Below are the code and all the weights of a small trained network. Each question names an input and a class and asks about switching units off, where a switched-off unit gives its printed mean instead of its output.

import numpy as np


def w(rows, s, z=0):
    codes = np.array(rows[::2]) - 128.0
    scale = np.full(codes.shape[1], s)
    scale[-1] = z or s
    return codes * scale


def f(y):
    return np.maximum(y, 0)


def log_softmax(a):
    a = a - a.max(-1, keepdims=True)
    return a - np.log(np.exp(a).sum(-1, keepdims=True))


def net(x, mask):
    res = np.array(x, float).reshape(1, 3) / 4 @ E
    y = f(res @ A[0][:, :-1].T + A[0][:, -1])
    res = res + np.where(mask, y, B[0][:, -1]) @ B[0][:, :-1]
    return log_softmax(res[-1] @ U[:, :-1].T + U[:, -1])


A, B = {}, {}
E = w([
[18,76,176,105,125,109,145,146,162,103],'x0',
[140,85,99,119,60,94,109,156,66,80],'x1',
[182,79,144,9,149,161,85,156,96,182],'x2',
],0.013)
A[0] = w([
[79,126,117,189,119,50,185,129,122,77,203],'neuron 0',
[69,151,118,207,110,33,168,111,134,84,172],'neuron 1',
[91,170,172,135,207,158,157,67,226,156,80],'neuron 2',
[130,134,55,166,40,73,140,139,73,43,225],'neuron 3',
[34,41,139,110,125,91,126,190,113,100,252],'neuron 4',
[181,177,133,142,191,201,162,78,143,146,205],'neuron 5',
[99,140,127,204,107,87,185,132,146,60,158],'neuron 6',
[171,254,80,209,124,141,130,93,118,128,212],'neuron 7',
[207,111,51,100,111,116,83,152,63,135,138],'neuron 8',
[145,91,181,33,179,171,97,122,129,184,245],'neuron 9',
[68,170,144,127,173,142,197,127,226,140,138],'neuron 10',
],0.0089,0.003)
B[0] = w([
[160,144,147,74,158,114,125,56,177,102,223],'neuron 0',
[147,152,145,88,93,96,105,9,243,23,241],'neuron 1',
[123,130,174,107,172,200,141,65,119,198,226],'neuron 2',
[155,96,189,90,178,243,122,34,170,176,230],'neuron 3',
[101,83,204,102,95,201,97,101,149,103,223],'neuron 4',
[103,236,73,165,164,144,93,123,106,209,214],'neuron 5',
[131,163,148,104,124,108,68,74,186,78,226],'neuron 6',
[104,71,113,164,53,254,25,83,150,118,249],'neuron 7',
[187,96,98,95,188,110,198,155,78,170,221],'neuron 8',
[107,113,117,152,116,91,129,213,68,96,242],'neuron 9',
[146,109,194,74,185,155,168,73,144,147,220],'neuron 10',
],0.0096,0.013)
U = w([
[103,200,159,132,160,113,169,119,131,155,155],'0',
[114,167,109,142,104,77,148,98,135,91,1],'1',
[140,70,177,96,136,156,146,128,109,131,148],'2',
[41,107,160,145,80,109,94,179,120,43,123],'3',
[154,116,83,115,118,16,137,173,104,75,103],'4',
[189,168,66,142,150,77,148,189,89,147,148],'5',
[132,168,98,192,132,167,88,108,129,146,136],'6',
[134,152,155,123,125,136,105,69,245,81,112],'7',
],0.012,0.0023)

Each question gives the input, the list of numbers given to net, and the class t.
The units are the neurons (one row each of A and B). Each row of codes is followed by its name. A weight is (code - 128) times the scale printed after its matrix; where a second scale follows, it is the last column's (A, B and U).
mask holds one flag per neuron, in row order. A switched-off neuron (its flag False) gives its mean, the last column of its row in B, instead of its output. The means were averaged over made-up inputs and are rounded, as every weight is.
A unit's drop is (log p(t) with every unit on - log p(t) with that unit switched off) / (log p(t) with every unit on - log p(t) with every unit switched off).
The circuit of an input: a set's keep is (log p(t) with only the set's units on - log p(t) with every unit switched off) / (log p(t) with every unit on - log p(t) with every unit switched off). Starting from all 11 units, units are removed one at a time, each time the one whose removal leaves the highest keep (on an exact tie, the one counted first), for as long as the keep stays at least 0.8.
units of the circuit, in order: the units of the circuit, biggest drop first
unit that matters most: the unit with the biggest drop
top k neurons: the k neurons with the biggest drops, biggest first
drop when u is switched off: that unit's drop, to one decimal
input [6,3,8], class 3: units of the circuit, in order -> [neuron 9; neuron 3]
input [-4,6,-1], class 2: units of the circuit, in order -> [neuron 8; neuron 1]
input [0,-5,5], class 0: unit that matters most -> neuron 7
input [8,8,7], class 3: units of the circuit, in order -> [neuron 9; neuron 2]
input [-7,7,1], class 2: top 2 neurons -> [neuron 3; neuron 8]
input [-7,7,-2], class 2: top 2 neurons -> [neuron 8; neuron 1]
input [-7,4,0], class 6: top 3 neurons -> [neuron 10; neuron 7; neuron 4]
input [7,5,3], class 3: drop when neuron 10 is switched off -> 0.2
input [6,2,6], class 3: drop when neuron 3 is switched off -> 0.1
input [2,-2,3], class 2: drop when neuron 1 is switched off -> 0.2
